What each symbol does to the objects:
nev ^ tev
nev * giv
nev % sen
nev $ sep
nev ! toz
nev & tal
dun ^ raz
dun * nev
dun % dof
dun $ gom
dun ! gub
dun & lil
gis ^ pem
gis * bib
gis % gik
gis $ gul
gis ! rur
gis & koz
duv ^ sep
duv * deg
duv % sek
duv $ sor
duv ! baf
duv & sen
bil ^ kis
bil * bel
bil % lil
bil $ raz
bil ! mek
bil & muz
dit ^ gom
dit * duv
dit % bis
dit $ kud
dit ! gaz
dit & dof
fus ^ kif
fus * gul
fus % gol
fus $ koz
fus ! sop
fus & sol
zut ^ nul
zut * nit
zut % tuk
zut $ tos
zut ! beg
zut & baf
nel ^ baf
nel * vom
nel % lor
nel $ tuk
nel ! nit
nel & deg
gom ^ zak
gom * sep
gom % gub
gom $ tal
gom ! dav
gom & mek
piz ^ duv
piz * rak
piz % lib
piz $ poz
piz ! nel
piz & nir
pip ^ zed
pip * sut
pip % vif
pip $ lif
pip ! zap
pip & vep
raz ^ vok
raz * tev
raz % mek
raz $ zak
raz ! kog
raz & kiv
gen ^ beg
gen * giz
gen % vef
gen $ per
gen ! tel
gen & nit
bol ^ muz
bol * gom
bol % lus
bol $ lil
bol ! bel
bol & kep
tev ^ bil
tev * dab
tev % gir
tev $ dun
tev ! dof
tev & bol
nul ^ kud
nul * poz
nul % pak
nul $ nir
nul ! sul
nul & bis
nor ^ tam
nor * lum
nor % guf
nor $ pip
nor ! vif
nor & nos
guf ^ vep
guf * lop
guf % lum
guf $ vif
guf ! sut
guf & lag
mek ^ rog
mek * gir
mek % tev
mek $ kog
mek ! dun
mek & gaf
lun ^ nur
lun * git
lun % ged
lun $ fuv
lun ! rul
lun & mev
mev ^ sog
mev * zif
mev % tum
mev $ met
mev ! rup
mev & foz
per ^ rak
per * fov
per % tel
per $ taz
per ! sol
per & lel
gir ^ lil
gir * kud
gir % dab
gir $ dof
gir ! nev
gir & lus
kuz ^ tum
kuz * tam
kuz % pim
kuz $ git
kuz ! bug
kuz & fuv
sav ^ koz
sav * fif
sav % sog
sav $ gik
sav ! bib
sav & gol
met ^ bib
met * gon
met % rup
met $ let
met ! lun
met & fif
zav ^ fuv
zav * nos
zav % vek
zav $ pim
zav ! tam
zav & ged
lum ^ lat
lum * muz
lum % lop
lum $ sut
lum ! kis
lum & lif
giv ^ dab
giv * pak
giv % nul
giv $ zil
giv ! nir
giv & dit
vep ^ zav
vep * nuf
vep % lat
vep $ vuk
vep ! nor
vep & lur
veg ^ sol
veg * gik
veg % gis
veg $ gol
veg ! gul
veg & fov
poz ^ sor
poz * lor
poz % nel
poz $ zut
poz ! tuk
poz & sek
deg ^ zil
deg * beg
deg % tos
deg $ piz
deg ! lib
deg & nul
ged ^ met
ged * bug
ged % git
ged $ rul
ged ! mik
ged & tum
vek ^ rul
vek * lag
vek % nos
vek $ tam
vek ! vep
vek & git
rus ^ fov
rus * sog
rus % sav
rus $ gis
rus ! gik
rus & fus
nir ^ sen
nir * zut
nir % sul
nir $ sek
nir ! deg
nir & gaz
tel ^ nis
tel * koz
tel % fov
tel $ sol
tel ! pem
tel & bul
lag ^ lur
lag * zap
lag % lif
lag $ lat
lag ! nuf
lag & zed
lif ^ vad
lif * vos
lif % zap
lif $ nuf
lif ! tem
lif & vuk
pak ^ gaz
pak * nel
pak % poz
pak $ sul
pak ! zut
pak & duv
bul ^ tuk
bul * biv
bul % kif
bul $ gen
bul ! vef
bul & lor
gul ^ mer
gul * zov
gul % rur
gul $ tol
gul ! sak
gul & mis
bel ^ gaf
bel * dav
bel % tal
bel $ tev
bel ! gir
bel & zak
dav ^ lus
dav * bis
dav % dit
dav $ dab
dav ! kud
dav & dun
tol ^ fus
tol * foz
tol % sak
tol $ sav
tol ! sog
tol & veg
koz ^ vef
koz * tol
koz % sop
koz $ mis
koz ! rus
koz & biv
kiv ^ lum
kiv * bol
kiv % gaf
kiv $ rog
kiv ! bil
kiv & kom
nis ^ tos
nis * vef
nis % gen
nis $ vom
nis ! per
nis & tuk
gol ^ biv
gol * rur
gol % gul
gol $ sop
gol ! tol
gol & pem
fuv ^ dag
fuv * mik
fuv % rul
fuv $ zif
fuv ! tis
fuv & met
git ^ rup
git * zed
git % bug
git $ mik
git ! lur
git & zif
sop ^ giz
sop * sak
sop % tol
sop $ rus
sop ! sav
sop & mer
pim ^ zif
pim * vep
pim % tam
pim $ bug
pim ! zed
pim & rul
sul ^ giv
sul * tuk
sul % zut
sul $ deg
sul ! tos
sul & sor
mer ^ taz
mer * gis
mer % veg
mer $ fus
mer ! gol
mer & tel
zov ^ gis
zov * met
zov % nur
zov $ foz
zov ! dag
zov & sav
kis ^ guf
kis * gaf
kis % kiv
kis $ vok
kis ! rog
kis & tem
mik ^ lun
mik * vad
mik % lur
mik $ zav
mik ! vek
mik & gon
dof ^ mek
dof * sen
dof % nev
dof $ gub
dof ! sep
dof & bel
lil ^ kiv
lil * tal
lil % bel
lil $ mek
lil ! tev
lil & gal
rur ^ veg
rur * nur
rur % zov
rur $ sak
rur ! foz
rur & rus
lib ^ sek
lib * nis
lib % rak
lib $ nel
lib ! lor
lib & sul
lop ^ nuf
lop * gal
lop % muz
lop $ kis
lop ! kiv
lop & zap
sog ^ sop
sog * zef
sog % fif
sog $ bib
sog ! bez
sog & gul
ner ^ nel
ner * sol
ner % taz
ner $ bul
ner ! kif
ner & rak
gub ^ kog
gub * toz
gub % sep
gub $ dav
gub ! dit
gub & tev
tos ^ nir
tos * lel
tos % beg
tos $ lib
tos ! rak
tos & pak
sek ^ toz
sek * tos
sek % deg
sek $ baf
sek ! piz
sek & giv
nuf ^ nos
nuf * kom
nuf % tem
nuf $ guf
nuf ! lum
nuf & bam
beg ^ sul
beg * bul
beg % lel
beg $ rak
beg ! nis
beg & poz
bam ^ bug
bam * vif
bam % pip
bam $ lag
bam ! lif
bam & tam
zil ^ nev
zil * sul
zil % nir
zil $ duv
zil ! sek
zil & kud
sen ^ gir
sen * nul
sen % giv
sen $ toz
sen ! zil
sen & dav
nos ^ mik
nos * lif
nos % lag
nos $ vep
nos ! lat
nos & bug
baf ^ bis
baf * lib
baf % piz
baf $ pak
baf ! poz
baf & zil
toz ^ dof
toz * nir
toz % zil
toz $ bis
toz ! duv
toz & dab
rup ^ bez
rup * kuz
rup % gon
rup $ lun
rup ! ged
rup & zef
bib ^ rus
bib * mev
bib % bez
bib $ zov
bib ! nur
bib & tol
sut ^ nor
sut * kiv
sut % kis
sut $ vos
sut ! vok
sut & nuf
tuk ^ pak
tuk * ner
tuk % nit
tuk $ beg
tuk ! lel
tuk & piz
let ^ zov
let * ged
let % lun
let $ fum
let ! fuv
let & bez
fif ^ tol
fif * fum
fif % zef
fif $ bez
fif ! mev
fif & rur
vif ^ vuk
vif * kis
vif % sut
vif $ zap
vif ! vos
vif & lat
nur ^ gik
nur * rup
nur % met
nur $ dag
nur ! let
nur & sog
gaz ^ dav
gaz * baf
gaz % sor
gaz $ giv
gaz ! nul
gaz & sep
tam ^ tis
tam * lat
tam % vep
tam $ zed
tam ! vuk
tam & mik
bug ^ gon
bug * vuk
bug % zed
bug $ lur
bug ! vad
bug & tis
mis ^ tel
mis * sav
mis % rus
mis $ veg
mis ! gis
mis & giz
nit ^ poz
nit * taz
nit % ner
nit $ lel
nit ! bul
nit & lib
lat ^ vek
lat * tem
lat % nuf
lat $ nor
lat ! guf
lat & vad
lor ^ piz
lor * per
lor % vom
lor $ nit
lor ! ner
lor & tos
dag ^ rur
dag * lun
dag % let
dag $ zef
dag ! fum
dag & bib
sep ^ dun
sep * zil
sep % toz
sep $ dit
sep ! bis
sep & gir
rul ^ let
rul * lur
rul % mik
rul $ tis
rul ! zav
rul & rup
gon ^ mev
gon * pim
gon % kuz
gon $ ged
gon ! git
gon & fum
fov ^ gen
fov * sop
fov % koz
fov $ pem
fov ! mis
fov & kif
giz ^ bul
giz * gol
giz % fus
giz $ fov
giz ! koz
giz & taz
tem ^ lag
tem * fot
tem % kom
tem $ lum
tem ! lop
tem & pip
kep ^ vos
kep * mek
kep % raz
kep $ gal
kep ! zak
kep & kis
taz ^ lor
taz * pem
taz % sol
taz $ kif
taz ! biv
taz & nis
zed ^ kuz
zed * nor
zed % vuk
zed $ vad
zed ! bam
zed & zav
vos ^ pip
vos * rog
vos % vok
vos $ kom
vos ! fot
vos & guf
rog ^ sut
rog * lil
rog % bil
rog $ kep
rog ! raz
rog & lop
foz ^ gul
foz * let
foz % dag
foz $ fif
foz ! zef
foz & gik
tum ^ fif
tum * tis
tum % zif
tum $ rup
tum ! gon
tum & dag
zap ^ bam
zap * vok
zap % vos
zap $ tem
zap ! kom
zap & nor
sor ^ dit
sor * piz
sor % baf
sor $ nul
sor ! pak
sor & toz
gaf ^ lop
gaf * lus
gaf % bol
gaf $ bil
gaf ! lil
gaf & fot
bez ^ sav
bez * tum
bez % mev
bez $ nur
bez ! met
bez & sak
lel ^ zut
lel * kif
lel % bul
lel $ nis
lel ! gen
lel & nel
gik ^ mis
gik * bez
gik % bib
gik $ rur
gik ! zov
gik & sop
rak ^ deg
rak * gen
rak % nis
rak $ lor
rak ! vom
rak & zut
vom ^ lib
vom * tel
vom % per
vom $ ner
vom ! taz
vom & beg
kif ^ nit
kif * mer
kif % biv
kif $ vef
kif ! giz
kif & vom
tis ^ fum
tis * vek
tis % zav
tis $ kuz
tis ! pim
tis & lun
kud ^ tal
kud * sor
kud % gaz
kud $ sen
kud ! giv
kud & gub
vef ^ lel
vef * fus
vef % giz
vef $ tel
vef ! fov
vef & ner
dab ^ bel
dab * gaz
dab % kud
dab $ nev
dab ! sen
dab & gom
biv ^ ner
biv * veg
biv % mer
biv $ giz
biv ! fus
biv & per
zif ^ zef
zif * zav
zif % tis
zif $ gon
zif ! kuz
zif & let
kog ^ kep
kog * dof
kog % dun
kog $ lus
kog ! gom
kog & bil
lur ^ ged
lur * bam
lur % vad
lur $ vek
lur ! nos
lur & kuz
gal ^ kom
gal * kog
gal % zak
gal $ gaf
gal ! bol
gal & vok
bis ^ gub
bis * sek
bis % duv
bis $ gaz
bis ! sor
bis & nev
sol ^ vom
sol * mis
sol % pem
sol $ biv
sol ! mer
sol & gen
zak ^ fot
zak * dun
zak % kog
zak $ bol
zak ! lus
zak & rog
pem ^ per
pem * rus
pem % mis
pem $ mer
pem ! veg
pem & vef
lus ^ gal
lus * gub
lus % gom
lus $ bel
lus ! tal
lus & raz
fum ^ foz
fum * rul
fum % fuv
fum $ tum
fum ! zif
fum & nur
tal ^ bol
tal * dit
tal % dav
tal $ gir
tal ! dab
tal & kog
vad ^ git
vad * pip
vad % bam
vad $ nos
vad ! lag
vad & pim
fot ^ zap
fot * raz
fot % kep
fot $ muz
fot ! gal
fot & sut
kom ^ lif
kom * kep
kom % fot
kom $ lop
kom ! muz
kom & vif
sak ^ gol
sak * dag
sak % foz
sak $ sog
sak ! fif
sak & gis
muz ^ tem
muz * zak
muz % gal
muz $ kiv
muz ! gaf
muz & vos
vuk ^ pim
vuk * guf
vuk % nor
vuk $ bam
vuk ! pip
vuk & vek
zef ^ sak
zef * fuv
zef % fum
zef $ mev
zef ! tum
zef & zov
vok ^ vif
vok * bil
vok % rog
vok $ fot
vok ! kep
vok & lum

The rows follow the links: the fewer symbols apart two objects are, the more alike their rows tend to be.

Each row is also shifted at random along 4 hidden directions that mean nothing.

Some objects, each with a row of numbers:
nev: [-268  137  -13  -75  -98  181   18   14   41 -205  -21   25  -51   -3 -117   26   -1  -28  -52   85  -62  156   14   -4  -97   72   75   14   10  -99   86  174 -167 -177   23 -115   80  -10  -85  -33   94  107  -62    1 -177 -123  -24]
fot: [ 159   18   32  -57  -16  159   10   58  -17   26   24   -2  -47   -3  -28  -23  -61  -35    4   91  -52   -9  -18    6  -62  110    9  108  -52   92   81   66  -22  -30   32  -67   61  -61 -119   53  107  -48  -48   11   22  -32   13]
vos: [ -56   -5   78  -28  -73  172   20   22  100  -81  -98   12   25  -31 -161   31 -116  -85   17   67  -62   23  -32   23   14  151  176  -10  -18   32   50   63  -11 -197   36  -90   71  -67 -150 -184  177   70  -33   36 -175  -73 -136]
vad: [  62  -86  -41   17   79   38 -146   47  -64   77  -82   86   65   24  256  191    8  -67   -4  -28  -55 -198  -17   49  -12   -2  -76   38  -25  120  -15 -200   97   13   17  -25  -73  -83   16  -10    1 -165  -57 -147  110   97  149]
dag: [ -10    4  127   35   92 -261  -99  -41  136  171 -210  -28   96  125  -18  -86  -52  -93   18    4  134 -147   32   23   93   69   46   38  -65   -9 -123 -200  -23  -75 -126    4  -36   47   54 -246   29 -185   17  156  -82   12  -10]
tum: [ -96  -41  -55   87   44   -1 -108  -66   84 -142 -262   81   31    5   36  161  -37  -75   26  -58   13   37    8  -32   66   32  122   61   39    9  -83  -95  -10 -195    7   12  -64  -23   52 -292   48  -19 -131  -21 -200  -69  -27]
gom: [  -9    3   23  -75  -75  103   83   91  -39   65    9   44   33   26   44   80   16  -35  -64   43  -74  -46  -35   66  -54  -41   24 -117   14  -45   92   41  -11  -63   26  -47   31  -37  -64  -42   45   20   64  -54   18   50  -11]
koz: [ -13  -28 -122   26   64  -37  -28    5  -78    0   35   36  -92   41  113  142   19   99  -50  -91   79   49   51  -68   -9  -98  -96  116   66    2  -26  -31    2   95  -73   94   -6  -22   97  105  -63   25  -97   -2   78  -10   72]
bam: [ 311   53   68  -81    2  117  -30  -31  109  -84  -48   28  -74  -44  -65  -50  -60  -15   98   -8  -89  128   34  -10   42  154   40   40    1   84  -54   61  -27  -47  -60  -57    6  -14  -34    6  123  -92  -85  -23  -49  -30  -63]
vek: [  86  -93   -3   15   37   97 -125   59   -7   43  -16   74   10   10  105  129  -64  -36   17  -38  -29 -110   36   10   16   55  -33   45  -11  146   -7 -127  103   -6   -8  -33    2 -113  -43   37   42  -72  -62  -82   82   60   64]
nis: [ 139    0  -15   24   14  -29    8   15 -133   21  -24   43 -112  -24  146  -85   58  -32   -6  -20  115    0   77  -23  -11  -70   -9  -46  111  -87  -47    2  -11   27  -15    8  -15   48   89   -5 -159   40   49   13  101   86   19]
sog: [ 175 -102   85   36  -26   58  -75   57   35  -17 -135   85  -53  -20   64    2 -108 -112   29 -114  131  -35  162  -22   99   31  119  -59  120   10  -94 -105   81 -151  -91  -21   66 -112   49 -159  -71   42  -31   65   -5   58 -126]
duv: [  -3    7  -39    5  -54  -40   93   -3  -89   -4  124  -72   46    5  -24 -137   95   28  -45   46   22  -12  -58    1  -34  -87  -43  -30  -55  -81   39   48  -30   89   95   15  -28   58   55   96 -100   12  129    2   11   17    1]
sol: [-242  -12  -46   80   25 -100  -12   24  -31   47  162    8   73   71   10   82   15  104 -130  -70  129  -67  -10    2   29 -138 -127    8  -19  -80  -18  -60   19  123   18  111  -26    2   78  114  -73   58   26    0   70   12  127]
raz: [ 281   34  109 -120  -25 -133  100  -93   39  105  -51 -162   36   19  -88 -327   70  -44  103  148  -63  -22  -63   -2  -21   79   51   16 -136   40   -6   60  -62   35  -18  -58   -5  106  -48  -26   38 -197  133   79  -34   -3 -102]
lib: [-120   52   -3  -78   10 -153   56  -12    6  120 -130  -47    0  113   35  -76   84  -13  -51   77   63  -41   59   -8  -76  -50   20   -2    4  -94   14  -26 -109  -63 -136  -29   49   61   29 -107  -37  -61   56  122  -22    7  -13]
muz: [ 162   22    5  -62    9  125   -8   46  -50   49   41  -19  -41  -12  -12  -53  -24   -9   16   98  -67  -27  -21    9  -70  100   -6  104  -71   92   70   50  -26    6   36  -63   34  -35 -106  103   70  -59  -37  -11   58  -27   35]
toz: [-431  119  -41   19   -6 -138   37 -129  -10  -99   89 -130   89    8 -141 -134  127   31  -12  140  -62   45 -142   16 -111  -26  -67   41 -123 -112   66   94 -125   74  127   -8  -76  176  -16   79  -54   22   84  -27  -84  -78   94]
sut: [ -29   65  160  -42  -39   31   82  -24  160   -7   81  -99   17  -55 -307 -127 -128   26   85   91  -86   99  -93   34   39  172   63  -19  -81   51   60  168  -21   19   11  -25   53   39 -158   11  198   55   14   84  -83  -91 -106]
lor: [ -32   54  -72   -8   58  -85   23   -8 -131   33   49   17  -92   -6  132  -35   99   43  -29    5   29    9   31  -18  -77  -96 -102  -15   91  -71    2   23  -40  113  -19   27  -33   91   68  107 -140   30   27  -21  135   69  106]
gir: [  15   74   54 -129  -64  119   89   88    1   59   54   25  -36   14  -48    0  -11    7  -41   78  -57   18  -12   38  -49   22    0  -63   -9  -39   97  120  -58  -38   -4  -53   60  -22 -103   17   77   37   32   18    6    2  -20]
bug: [  20  -65   99  -10   14   12  -72  -19  135    0  -39  -35   36   -3 -112  -35 -118  -45   79   -2  -15  -49   31   -5   63  123   62   23  -48  130  -33  -48   49  -49  -67  -40   68  -59  -78  -27   94  -36  -35   55  -33  -23  -80]
fuv: [ 160  -65  -44   80   42   87  -42  -34   41 -110 -125   68  -76  -80   23  118  -65  -17   79  -96    7   99   25  -49   77   44   94   50   58   52  -64   10   52  -74   -6   36  -23  -34   24 -120   45   54 -119   -4  -85  -42  -79]
tos: [-144   38  -35  -89  -33  -22   46   14  -10   37  -89    3  -15  112   41    7   72   -5  -73   32   25    7   68  -34  -74  -76   25   -1   36  -88   40   14  -94  -91 -109  -32   69  -11   19  -66  -45   -2   17   80  -57  -15  -22]
beg: [ 148  104   27 -110    4  -31   74  -14  -22   31  -32   -9 -176   29   -7 -169   30   16   10   24   47  139  123  -61  -43   11    6   23   78  -86  -19  114 -118   -5 -137  -32   83   65   34   37  -51   18  -11  114   30  -20  -68]
pip: [ 349    9   51  -32  -12   90   14   12   41  -17 -101   39  -48  -84   13   -8  -47  -58  100   -5  -92   60  -16    9   62   98   68  -37   26   66  -40   44   32  -54    6  -25  -37    8  -27 -105   98  -68  -49  -40  -50    8  -70]
gol: [ -92  -32  -93   40   58 -111  -32  -92   17  -43 -100  -25  -53   19   35   39   37   28   26  -58   49   72   57  -75   -7  -49   26   59   65   -7  -43  -29  -18  -12  -99   43    8   21   68  -41  -66   37  -65   46  -37  -45  -31]
giv: [  85   17  -63    0  -43   51   73    7 -136  -45   76  -24  -18  -20   43  -89  104    6  -46   52   21    1  -24   -8  -65  -73  -33    7   -5  -56   45   61  -37   43  119  -17  -29   35   41   89  -96   25   92  -52   23   21   29]
fov: [-277   30  -16   26  -21  -72   -7  -44  109  -77  -20  -20   29  107 -161   29  -15   60  -90  -36   95   90   48  -50   38  -17   17   71   -6  -88  -37   13  -87  -76  -68   52   53  -22   39  -33   18   60  -47  115 -146 -111  -34]
kom: [ 220   22  123  -43   -1   42   73   65   28  158   67  -39  -24  -14 -104 -118 -110   -6   47  104  -28  -41  -49   34   12  124   11   20  -65   79   53  100   24   45    5  -32   56   -4 -150   46  132  -38   29   79   55   -9  -32]
taz: [-212  -27  -60   92  -37   21  -39   40  -51 -105   88   81   47  -11   50  106    6   15 -113  -87  114  -19   35   13   37 -124  -40  -60   62 -117  -16  -51   26  -17   84   52  -17  -39   93   23 -119  141   23  -51   15   28   53]
tev: [-142  -30  -20  -57  -90   92   53   50  -12   -6 -100   36  132   14   57  117   69  -87  -62   41  -97  -88  -65   59  -40  -56   88 -165   -9  -50   86  -31    8 -155   63  -64  -14  -38  -46 -175   15   11   77  -89  -91   42  -40]
vep: [ -24  -13  -12  -19   25   60 -122  -18   52  -94 -124   55   62    4   63  116    0  -79   42   -8 -105  -32  -22   24    4   72   16   40  -42   77  -34  -95   12  -98    6  -61  -50  -44  -17  -74   52 -131  -76  -88  -68  -10   46]
gen: [  81   -5  -10   47  -47   89   -9   61  -79  -93   51   68  -72  -38   50  -18  -14  -24  -62  -77  143   28  119  -32   49  -59   28  -71  121  -95  -45   15   13  -59   20   17   21  -33   87   -5 -131  122   29    8   28   39  -41]
sep: [ -32   89  -46  -33    6   57   19   67 -140   46   66   24  -68    3   97   10   56   15  -82   90  -29  -11  -11   24 -123  -19  -81   39    1  -44   93   67  -94   46   80  -32  -14   30  -29  104  -27   15    4  -43   91    0  139]
lum: [ -87  -37   16   60   26   23   22   41  -16   94   42   15   95  -56    6  105  -37  -19   16   33  -89 -111 -141   79   -1   13   -6  -64  -44   56   75  -11   96   49  116   27  -57   -7  -77  -19   85   20   21  -86   47   48   63]
dit: [ -35   47  -22  -14  -14    7    5   34 -130   57 -146    6  -23   54  133  -48   80 -120  -54  141   16  -98  -18   32 -114  -11   34   36  -12  -83   65  -21 -102 -104   69  -81  -38   43   -8 -143  -63  -56   45    6  -19   10   58]
nul: [ 158  -10   11  -41 -108   53  122   31  -48  -19   76  -45  -10    3  -52 -133   48   15  -56   30   56   20   32  -26  -16  -67   45  -45   -4  -75   37   68  -29  -22   34   -1   57  -13   25   26  -67   44   96   52  -27   -3 -102]
ner: [ -77   25   67   41   14 -204   31  -65  -12   56  -85  -55   19   23   -5 -203   37  -63   11   33  136  -60   28  -11   22  -32   51  -68   24 -129  -84  -51  -45  -23  -20    5  -18  115   72 -152 -144   -8  129  117  -36   35  -48]
lif: [ 121  -17   -5   21   16   52   -7  -13   25  -26  -69   44   46  -80   67   91    0  -61   72   -1 -109   -9  -93   49   49   35   46  -58   -4   44  -13  -10   69  -28   72    7  -99    7  -17 -103   67  -47  -13 -112  -20   27   18]
git: [  -8 -131    2   91   41   23  -55    6   12    7   38   -1   38  -75    3  106  -80    3   68  -64  -13  -62  -28    2   56   33   15   -9   13  137    3  -66  156   61   41   45   -5  -58  -44   15   14   49  -43  -53   68   32    4]
rak: [ -98   15  -89   -3   36  -63    1   -4 -128   32  -51   34  -76   28  195   27  107  -10  -40   -1   38  -28   54   -9  -77 -101  -46  -12   85  -85    9  -29  -49   12  -28    2  -14   51   82   -9 -143   17    9  -26   76   67   95]
pim: [-214  -72   21   66   55  -27  -83  -24   62    3  115  -38   90  -34  -70   72  -62   42   44  -32  -65  -73  -70   24   21   45  -75    4  -65  134    9  -61  117  125   25   24   -2  -48  -69  127   47   27  -22  -42   61  -10   65]
vok: [  64   18   -7  -25  -31  228   -9   64  -31  -48   85   31  -47  -35  -34   75  -79   12  -29   40  -81   10  -21   26  -60   97  -28   79  -27  100  103   93   -2    4   70  -57   53  -96 -131  119  114   48  -77  -44   35  -47   44]
pem: [-120   15   18   36   88 -293   36  -55   34  206    7 -102   52  138  -39  -90   25   78  -51   10  132  -64  -12  -10   26  -67  -80   90  -90  -53  -34  -82  -43  125  -88  100  -25   88   81    0  -33  -95   57  146   28  -30   57]
nos: [ -43   35   66  -27   57 -119  -94  -69  109   34   -5  -50   79   25  -47  -65  -11    3   76   41  -99  -33  -50   27   14   97  -66   61 -116   95  -29  -50    0   69  -46  -27  -56   40  -41   49   88 -168  -26  -24    1  -22   61]
kud: [-106   75  -48   -5  -14   16   25    5 -111   -8  -55   -3  -15   15   81  -42   89  -53  -49  121   -4  -56  -38   22 -109  -16   -3   31  -24  -80   57   33 -106  -40   86  -56  -30   55   -1  -38  -49  -32   43  -21   -3    8   76]
gub: [-234  107   92  -59   21 -162   84  -12   18  196  -20  -90   88   85  -45 -117   57  -30  -35  159  -33 -114  -94   82  -90   16  -27  -41 -103  -80   95   15 -100   21   -1  -33    1  112  -84  -70   47  -78  113   71  -13    3   62]
tem: [  63  -61   23   40   -1   66   23   54  -22   64  -43   35   63  -49   35  103  -56  -61   29   15  -65  -91  -98   65   30   28   43  -76   -7   53   47  -19   94  -26  112   -5  -50  -19  -66 -115   79    8   25  -66    8   50    8]
nir: [ -15  -28  -38  -19  -79  -14   96   26  -64   28   82  -55   67   55    3  -58   94   11  -86   18   56  -40  -26   -3  -29 -113   -1  -66  -31  -74   49    8  -11    3   60   23   11   -2   45   24  -95   35  124   -2   -4   24  -40]
sav: [-265   -2   22   67   72 -218  -32 -132  108  -53  157  -93   23  -63 -147 -106  -10  118   95  -53    5   77  -23  -23   33  -22  -86  -49    3   16  -62   23   52  205  -54   80   -2  118   28  176  -62   92   37   12   70  -14    1]
dun: [-139   22  -34  -75  -96  165   72   75   -6  -72   63   50   61  -33    2  161   32   -6  -73   11 -114   29  -51   50  -53  -51   11 -139   14  -42  105   72    3  -75   67  -38   31  -58  -60   12   50   95   23 -115  -34   13   -3]
tam: [  16  -12   44  -34    2  126 -105   11  104  -93    3   30   -6  -16  -65   56  -92   -9   33  -38  -73   28   49  -22   32  125   -3   57  -23  117  -12  -29   30  -32  -55  -67   55  -94  -82   64  100  -38  -91  -23  -27  -42   -5]

Start here and follow the symbols in turn, left to right. Where do you end up?
Answer with the object's name.
[ 147   27   74    7   71  -64  -76   -5   85   37  -99   50  -23   46  -21   -9  -91   -9   24  -46   71   22   62  -21   94   87    4   87   -7   24 -106  -74  -20  -18 -103   19  -16   -2   32  -75   74 -104  -96   83  -32  -35    6]
$ ! $: fuv
[ 348   18  -23  -21  -11   35   76   49 -202  113   21   -8 -108  -10  159 -175   89  -39  -16   86   65  -40   19    1  -70  -39  -29   45    1  -37   27   51  -42   50   72  -22  -24   42   21   35 -106  -71   85    5  121   64   35]
^ & $: dun
[ -80  -64  -54   67   44  -31  -49  -60   -4 -104   57   18  -68  -86   13   44  -14   70   67 -122   20   83   48  -46   28  -54  -32  -31  100   28  -53    3   79   85  -37   64   -5   -7   54  108  -91  129  -36  -28   71    6  -11]
% % &: gik
[ -23   64   45    9  -29  -83   35  -62   12  -68  -40  -20  -68  -15  -75 -210   25  -39   23    7  113   71   68  -39   15    2   70  -50   57 -130  -57   56  -80  -55  -34  -12   20   84   61  -72 -102   53   49  101  -60  -16  -93]
* $: sol
[-443  162   29  -64  -59   -2   34  -49   80 -111   -2  -54   42   36 -202  -44   28    3  -46  136  -79   89  -59   24  -89   63   35    7  -59 -108   91  133 -168 -103   29  -87   43   76  -92  -31   81   66    9   36 -171 -116   12]
* ! ^ *: sor
[-204  -32   31    7   -5   64 -112  -27  123 -112   26    4   66    1 -108   72  -97  -12   26  -24  -65    5    5    6   23   89    6   24  -51  121   -1  -50   45  -38  -17  -44   34  -78  -82   50  100   13  -77  -35  -56  -62    1]
& * & $: zav
[-222  -83   -6  107   29  -14  -48  -97  112 -125    9  -50   69  -83 -152   67  -85    5   93  -59  -49   52  -71  -23   54   52   60  -15    0   96   -9   -9  104    8   48   30   -8  -16  -42  -39   62  116  -51  -28  -76  -61  -63]
$ $ %: bug
[ 148  -12   39  -23   42  -64   -3   18  -67  179  -76  -74   28   62   69 -136   33  -80   31  154  -34 -163  -73   39  -71   69   -6  103 -128   92   49  -61  -11   17   25  -52  -21   27  -77  -50   37 -198   68   32   53   30   50]
& % * !: kog
[ 229  -32   -7 -105 -129  185   90   53    3  -48  -66   22    8  -39   27    9   43  -83    4   15 -101   18   -7   -2    1   -7  126 -117   21   -4   49   61    8 -171   43  -89   22  -62  -27 -106   25    1   52  -50  -80   41 -132]
^ ! $: bol
[  99   62   52  -39   17   -9   -7  -93  103  -73  -21  -16   29  -61  -83  -44   -6    1  106    9 -136   85  -71   11   37  107  -20    3  -59   53  -45   50   -9   36    0  -18  -65   68  -31    9  119  -97  -36  -61  -62  -28   -9]
* $: lum
[-144   61   53   38   30 -112   36  -95   97   14  121  -77  120  -83 -145  -12  -13   61   96   37 -149   30 -192   73   34   41  -66  -71  -92   37   32   69   56  175   88   50 -102  118  -61   85  118  -10   44  -92   -3  -17   47]
^ % &: vad
[-379   45  -42  -74  -96   -5   65  -17   76 -103   78  -52   84   80 -146   22   49   81 -106    8   -8   82    7  -11  -52  -83   -4  -53  -27 -114   66   64  -96  -44  -36  -14   80  -28  -10   48   12  117   42   28 -129  -85  -34]
! %: rak
[ 220    0  107   17  -20 -106   51    7  -32   84  -65  -20  -56    8   -4 -248    4  -66   11   -1  174  -34   96  -13   52  -17   81  -55   58 -115  -77   10  -32  -47  -46   -8   16   63   83 -134 -137  -10  102  149   11   40 -109]
^ %: nit
